Below is a small trained network, with its code and all its weights. Each question gives an input and a target symbol and asks what happens when units are switched off, that is, made to give their printed mean instead of their output.

import numpy as np


def w(rows, s, z=0):
    codes = np.array(rows[::2]) - 128.0
    scale = np.full(codes.shape[1], s)
    scale[-1] = z or s
    return codes * scale


def norm(h):
    return h / np.sqrt((h * h).mean(-1, keepdims=True) + 1e-5)


def f(y):
    return y / 2 * (1 + np.tanh(0.7978845608 * (y + 0.044715 * y**3)))


def softmax(a):
    e = np.exp(a - a.max(-1, keepdims=True))
    return e / e.sum(-1, keepdims=True)


def log_softmax(a):
    a = a - a.max(-1, keepdims=True)
    return a - np.log(np.exp(a).sum(-1, keepdims=True))


def net(x, mask):
    ids = ['αβδμπφψω'.index(c) for c in x.split()]
    T = len(ids)
    res = E[ids] + P[:T]
    u = 0
    for l in range(2):
        r = norm(res)
        for j in range(2):
            rows = slice(3 * j, 3 * j + 3)
            q, k, v = (r @ M[l][rows].T for M in (Q, K, V))
            z = softmax(np.where(np.tri(T) > 0, q @ k.T / 3**0.5, -1e9)) @ v
            o = O[l][rows]
            res = res + np.where(mask[u + j], z, o[:, -1]) @ o[:, :-1]
        u += 2
        y = f(norm(res) @ A[l][:, :-1].T + A[l][:, -1])
        res = res + np.where(mask[u : u + 12], y, B[l][:, -1]) @ B[l][:, :-1]
        u += 12
    return log_softmax(norm(res)[-1] @ U[:, :-1].T + U[:, -1])


Q, K, V, O, A, B = {}, {}, {}, {}, {}, {}
E = w([
[84,205,116],'α',
[62,143,9],'β',
[167,59,242],'δ',
[128,104,172],'μ',
[252,74,103],'π',
[226,195,50],'φ',
[92,181,100],'ψ',
[91,203,133],'ω',
],0.012)
P = w([
[1,54,195],'0',
[74,184,43],'1',
[42,96,18],'2',
[84,104,194],'3',
[54,134,73],'4',
[160,223,97],'5',
[113,100,115],'6',
[178,208,30],'7',
[50,114,87],'8',
[200,237,134],'9',
[96,129,135],'10',
],0.0067)
Q[0] = w([
[94,180,222],'0.h1',
[72,83,145],'0.h1',
[128,70,185],'0.h1',
[86,156,158],'0.h2',
[216,81,5],'0.h2',
[69,140,121],'0.h2',
],0.012)
K[0] = w([
[167,148,158],'0.h1',
[235,59,33],'0.h1',
[140,1,79],'0.h1',
[101,205,30],'0.h2',
[91,102,232],'0.h2',
[189,62,84],'0.h2',
],0.0053)
V[0] = w([
[131,132,41],'0.h1',
[76,178,141],'0.h1',
[171,4,104],'0.h1',
[184,184,199],'0.h2',
[86,134,163],'0.h2',
[145,182,108],'0.h2',
],0.015)
O[0] = w([
[254,105,133,120],'0.h1',
[91,79,131,231],'0.h1',
[72,91,189,2],'0.h1',
[130,148,71,47],'0.h2',
[201,182,202,181],'0.h2',
[142,90,196,139],'0.h2',
],0.0059,0.0064)
A[0] = w([
[190,155,244,183],'0.n1',
[146,170,97,12],'0.n2',
[145,2,245,8],'0.n3',
[81,193,105,236],'0.n4',
[191,199,96,136],'0.n5',
[93,41,242,232],'0.n6',
[88,180,14,125],'0.n7',
[122,167,92,192],'0.n8',
[65,66,146,198],'0.n9',
[115,108,77,224],'0.n10',
[97,172,65,10],'0.n11',
[187,162,192,211],'0.n12',
],0.0098,0.0013)
B[0] = w([
[171,124,147,198],'0.n1',
[57,178,152,157],'0.n2',
[140,237,104,229],'0.n3',
[219,131,157,215],'0.n4',
[44,94,141,218],'0.n5',
[191,129,1,249],'0.n6',
[189,79,244,253],'0.n7',
[175,69,69,179],'0.n8',
[160,250,140,172],'0.n9',
[203,132,125,148],'0.n10',
[122,138,127,182],'0.n11',
[173,146,58,172],'0.n12',
],0.0054,0.0057)
Q[1] = w([
[86,26,162],'1.h1',
[130,170,145],'1.h1',
[42,121,102],'1.h1',
[108,127,65],'1.h2',
[151,173,8],'1.h2',
[114,125,111],'1.h2',
],0.012)
K[1] = w([
[231,96,109],'1.h1',
[108,49,172],'1.h1',
[255,96,215],'1.h1',
[166,77,38],'1.h2',
[9,105,26],'1.h2',
[148,201,227],'1.h2',
],0.009)
V[1] = w([
[22,136,9],'1.h1',
[227,18,56],'1.h1',
[80,88,254],'1.h1',
[107,159,80],'1.h2',
[117,114,70],'1.h2',
[158,150,250],'1.h2',
],0.0082)
O[1] = w([
[189,122,2,137],'1.h1',
[43,146,105,2],'1.h1',
[153,242,127,77],'1.h1',
[165,107,155,145],'1.h2',
[160,36,122,116],'1.h2',
[62,245,180,152],'1.h2',
],0.0074,0.0073)
A[1] = w([
[178,116,249,118],'1.n1',
[208,211,123,164],'1.n2',
[113,191,136,100],'1.n3',
[185,165,117,140],'1.n4',
[95,161,74,253],'1.n5',
[109,117,157,32],'1.n6',
[104,207,126,78],'1.n7',
[134,173,167,75],'1.n8',
[126,71,120,251],'1.n9',
[155,213,103,251],'1.n10',
[155,148,128,156],'1.n11',
[160,138,155,189],'1.n12',
],0.015,0.0016)
B[1] = w([
[220,164,191,207],'1.n1',
[86,86,18,254],'1.n2',
[128,100,159,149],'1.n3',
[118,82,136,200],'1.n4',
[12,89,2,125],'1.n5',
[232,190,65,123],'1.n6',
[246,116,169,150],'1.n7',
[110,71,137,162],'1.n8',
[67,149,238,148],'1.n9',
[116,167,99,201],'1.n10',
[124,211,163,159],'1.n11',
[89,185,125,169],'1.n12',
],0.0055,0.012)
U = w([
[134,165,188,6],'α',
[128,1,180,93],'β',
[129,144,98,84],'δ',
[112,154,8,195],'μ',
[135,37,176,32],'π',
[68,44,109,175],'φ',
[147,135,196,171],'ψ',
[133,213,197,167],'ω',
],0.0091,0.0018)

Each question gives the input, a string of symbols that net reads in full, and the target symbol t.
The units are the heads (3 rows each of Q, K, V and O) and the neurons (one row each of A and B). Each row of codes is followed by its name. A weight is (code - 128) times the scale printed after its matrix; where a second scale follows, it is the last column's (O, A, B and U).
mask holds one flag per unit, layer by layer, with each layer's heads first. A switched-off unit (its flag False) gives its mean, the last column of its rows in O or B, instead of its output. The means were averaged over made-up inputs and are rounded, as every weight is.
A unit's drop is (log p(t) with every unit on - log p(t) with that unit switched off) / (log p(t) with every unit on - log p(t) with every unit switched off).
most important unit: the unit with the biggest drop
top k neurons: the k neurons with the biggest drops, biggest first
top k neurons in layer l: the k neurons of layer l with the biggest drops, biggest first
heads that matter: for each layer, one digit per head in row order, 1 if its drop is at least 0.15 and else 0, layers parted by /
input ω π ω, target ω: top neuron in layer 0 => [0.n7]
input φ μ ω δ ω μ μ φ φ, target β: heads that matter => 00 / 11
input μ ω ψ δ, target μ: heads that matter => 10 / 10
input β ω π π μ π, target β: heads that matter => 10 / 10
input β ω μ μ μ μ ω ω, target β: top 3 neurons => [0.n7 0.n4 0.n8]
input β μ β μ β μ ω α, target β: heads that matter => 11 / 11
input ω ψ δ μ, target ω: heads that matter => 11 / 10
input μ ω δ ψ μ, target μ: heads that matter => 00 / 00
input β δ ω, target ω: top 2 neurons => [0.n6 0.n9]
input β β π μ μ μ, target β: heads that matter => 10 / 11
input μ μ ω ψ, target μ: heads that matter => 11 / 10
input β ψ ω ψ, target β: top 2 neurons in layer 1 => [1.n2 1.n9]
input μ ψ π ω ω ψ φ μ α ω, target μ: top 2 neurons => [0.n7 1.n2]
input β μ μ μ μ ψ, target β: top 2 neurons => [0.n7 0.n4]
input β μ μ δ α ω ψ ω, target β: most important unit => 0.h1
input α β μ β, target ω: top 3 neurons => [0.n7 0.n6 0.n9]
input μ β α ω, target μ: top 2 neurons => [0.n7 0.n6]
input ω μ α π, target ω: heads that matter => 01 / 11
input ω ψ μ, target μ: top 3 neurons => [0.n3 0.n6 1.n2]
input φ α φ ψ, target φ: heads that matter => 11 / 10
input μ μ ω π, target μ: heads that matter => 10 / 10
input μ ψ φ δ, target μ: top 3 neurons => [0.n6 0.n7 0.n3]
input β φ δ φ ψ δ ψ ψ ψ μ, target β: heads that matter => 11 / 11
input φ φ β μ μ μ, target φ: top neuron => [0.n6]
input α δ β, target β: heads that matter => 00 / 00
